Below are the code and all the weights of a small trained network. Each question names an input and a class and asks about switching units off, where a switched-off unit gives its printed mean instead of its output.

import numpy as np


def w(rows, s, z=0):
    codes = np.array(rows[::2]) - 128.0
    scale = np.full(codes.shape[1], s)
    scale[-1] = z or s
    return codes * scale


def f(y):
    return y / 2 * (1 + np.tanh(0.7978845608 * (y + 0.044715 * y**3)))


def log_softmax(a):
    a = a - a.max(-1, keepdims=True)
    return a - np.log(np.exp(a).sum(-1, keepdims=True))


def net(x, mask):
    res = np.array(x, float).reshape(1, 7) / 4 @ E
    y = f(res @ A[0][:, :-1].T + A[0][:, -1])
    res = res + np.where(mask, y, B[0][:, -1]) @ B[0][:, :-1]
    return log_softmax(res[-1] @ U[:, :-1].T + U[:, -1])


A, B = {}, {}
E = w([
[134,255,153,72,125,159,153,182,166,153,140,88],'x0',
[128,128,125,127,125,130,127,128,127,130,128,127],'x1',
[127,127,127,129,126,128,127,129,128,130,130,127],'x2',
[130,126,127,127,132,128,128,126,129,129,123,128],'x3',
[117,107,136,133,160,38,158,126,210,178,148,123],'x4',
[129,128,128,129,130,127,128,127,128,129,123,127],'x5',
[95,127,207,167,141,128,93,173,116,126,153,26],'x6',
],0.0094)
A[0] = w([
[122,50,116,165,151,153,85,111,50,115,120,100,153],'n0',
[128,163,141,97,131,174,103,148,93,117,135,81,34],'n1',
[129,139,131,137,126,122,140,131,150,117,130,118,172],'n2',
[125,76,148,170,126,47,140,128,227,159,130,103,58],'n3',
[127,42,98,169,122,75,122,91,139,133,122,182,30],'n4',
[136,183,104,85,103,199,117,124,69,112,118,157,2],'n5',
[133,212,141,71,117,174,133,155,131,144,119,73,83],'n6',
[141,173,136,94,133,102,165,139,237,155,115,121,103],'n7',
[146,116,84,72,121,165,158,107,92,127,116,247,146],'n8',
[139,140,89,64,154,121,174,117,210,143,128,184,103],'n9',
[128,132,133,133,129,125,132,134,137,123,129,122,147],'n10',
[122,75,123,118,152,101,109,106,113,138,114,161,168],'n11',
[112,139,179,143,139,107,128,161,160,122,149,78,205],'n12',
[123,155,105,93,126,111,151,113,183,134,115,157,115],'n13',
[124,121,121,119,134,133,117,124,117,133,121,136,102],'n14',
],0.011,0.0084)
B[0] = w([
[138,148,190,159,54,104,141,131,37,147,123,155,236],'n0',
[130,111,90,195,84,103,129,112,67,138,117,164,163],'n1',
[127,130,141,105,140,140,130,131,143,129,127,126,153],'n2',
[126,109,2,158,165,133,128,102,178,114,134,144,198],'n3',
[129,173,128,30,180,165,130,153,216,131,138,91,210],'n4',
[124,134,134,60,179,122,130,146,219,137,131,102,173],'n5',
[120,72,37,152,183,105,131,92,197,121,140,140,214],'n6',
[124,144,231,82,111,148,108,157,94,130,127,96,190],'n7',
[120,103,27,168,181,113,134,110,198,130,138,120,254],'n8',
[126,151,225,105,79,133,120,154,61,125,119,115,205],'n9',
[128,128,136,116,135,133,131,127,135,128,128,128,138],'n10',
[125,136,65,175,123,136,117,130,124,120,124,123,207],'n11',
[146,132,79,122,122,142,136,113,126,123,111,167,219],'n12',
[126,128,198,121,106,128,123,138,88,131,138,108,170],'n13',
[131,125,122,141,122,123,128,125,120,126,130,128,123],'n14',
],0.012,0.0099)
U = w([
[142,80,69,187,124,123,132,71,117,94,113,217,38],'0',
[108,144,134,78,175,131,132,156,189,144,151,50,252],'1',
[135,166,254,121,54,128,119,177,35,145,116,110,86],'2',
],0.0082,0.0023)

Each question gives the input, the list of numbers given to net, and the class t.
The units are the neurons (one row each of A and B). Each row of codes is followed by its name. A weight is (code - 128) times the scale printed after its matrix; where a second scale follows, it is the last column's (A, B and U).
mask holds one flag per neuron, in row order. A switched-off neuron (its flag False) gives its mean, the last column of its row in B, instead of its output. The means were averaged over made-up inputs and are rounded, as every weight is.
A unit's drop is (log p(t) with every unit on - log p(t) with that unit switched off) / (log p(t) with every unit on - log p(t) with every unit switched off).
The circuit of an input: a set's keep is (log p(t) with only the set's units on - log p(t) with every unit switched off) / (log p(t) with every unit on - log p(t) with every unit switched off). Starting from the 12 units with the biggest drops (on a tie, the unit counted first), units are removed one at a time, each time the one whose removal leaves the highest keep (on an exact tie, the one counted first), for as long as the keep stays at least 0.8.
units of the circuit, in order: the units of the circuit, biggest drop first
k most important neurons: the k neurons with the biggest drops, biggest first
drop of u: that unit's drop, to one decimal
input [-8,-3,7,-6,-2,3,1], class 2: units of the circuit, in order -> [n0]
input [2,0,-7,-8,-4,-3,2], class 0: 2 most important neurons -> [n4 n7]
input [3,-3,-6,2,-1,-3,5], class 0: units of the circuit, in order -> [n4 n12]
input [1,-6,4,-2,-8,6,8], class 0: 4 most important neurons -> [n6 n9 n1 n7]
input [7,-2,6,8,-4,5,5], class 0: units of the circuit, in order -> [n1 n6]
input [7,0,7,-6,8,2,-1], class 2: 3 most important neurons -> [n7 n9 n8]
input [-4,5,-7,8,2,5,-1], class 1: 3 most important neurons -> [n4 n12 n1]
input [3,-6,7,-7,5,5,0], class 2: 2 most important neurons -> [n8 n7]
input [-1,7,8,5,-4,-4,2], class 2: 3 most important neurons -> [n8 n6 n3]
input [8,7,-1,7,-4,-7,2], class 0: 3 most important neurons -> [n1 n6 n4]
input [-4,8,-8,0,0,4,5], class 2: 3 most important neurons -> [n8 n6 n0]
input [6,5,-7,5,-8,-8,3], class 0: 2 most important neurons -> [n1 n6]
input [-8,-2,1,4,4,6,-2], class 1: 2 most important neurons -> [n4 n12]
input [1,-1,-1,3,-7,-8,-7], class 1: units of the circuit, in order -> [n5]
input [-1,8,0,-3,1,4,4], class 0: 2 most important neurons -> [n9 n7]
input [-4,-3,0,-4,2,4,-7], class 1: drop of n4 -> 0.9
input [-5,-7,7,-3,4,2,-8], class 1: drop of n4 -> 1.0
input [-1,-2,-1,4,-8,2,2], class 2: drop of n6 -> 0.1
input [5,7,2,1,1,-8,-3], class 2: drop of n7 -> 0.2
input [2,-6,-7,6,6,6,-6], class 2: units of the circuit, in order -> [n9]
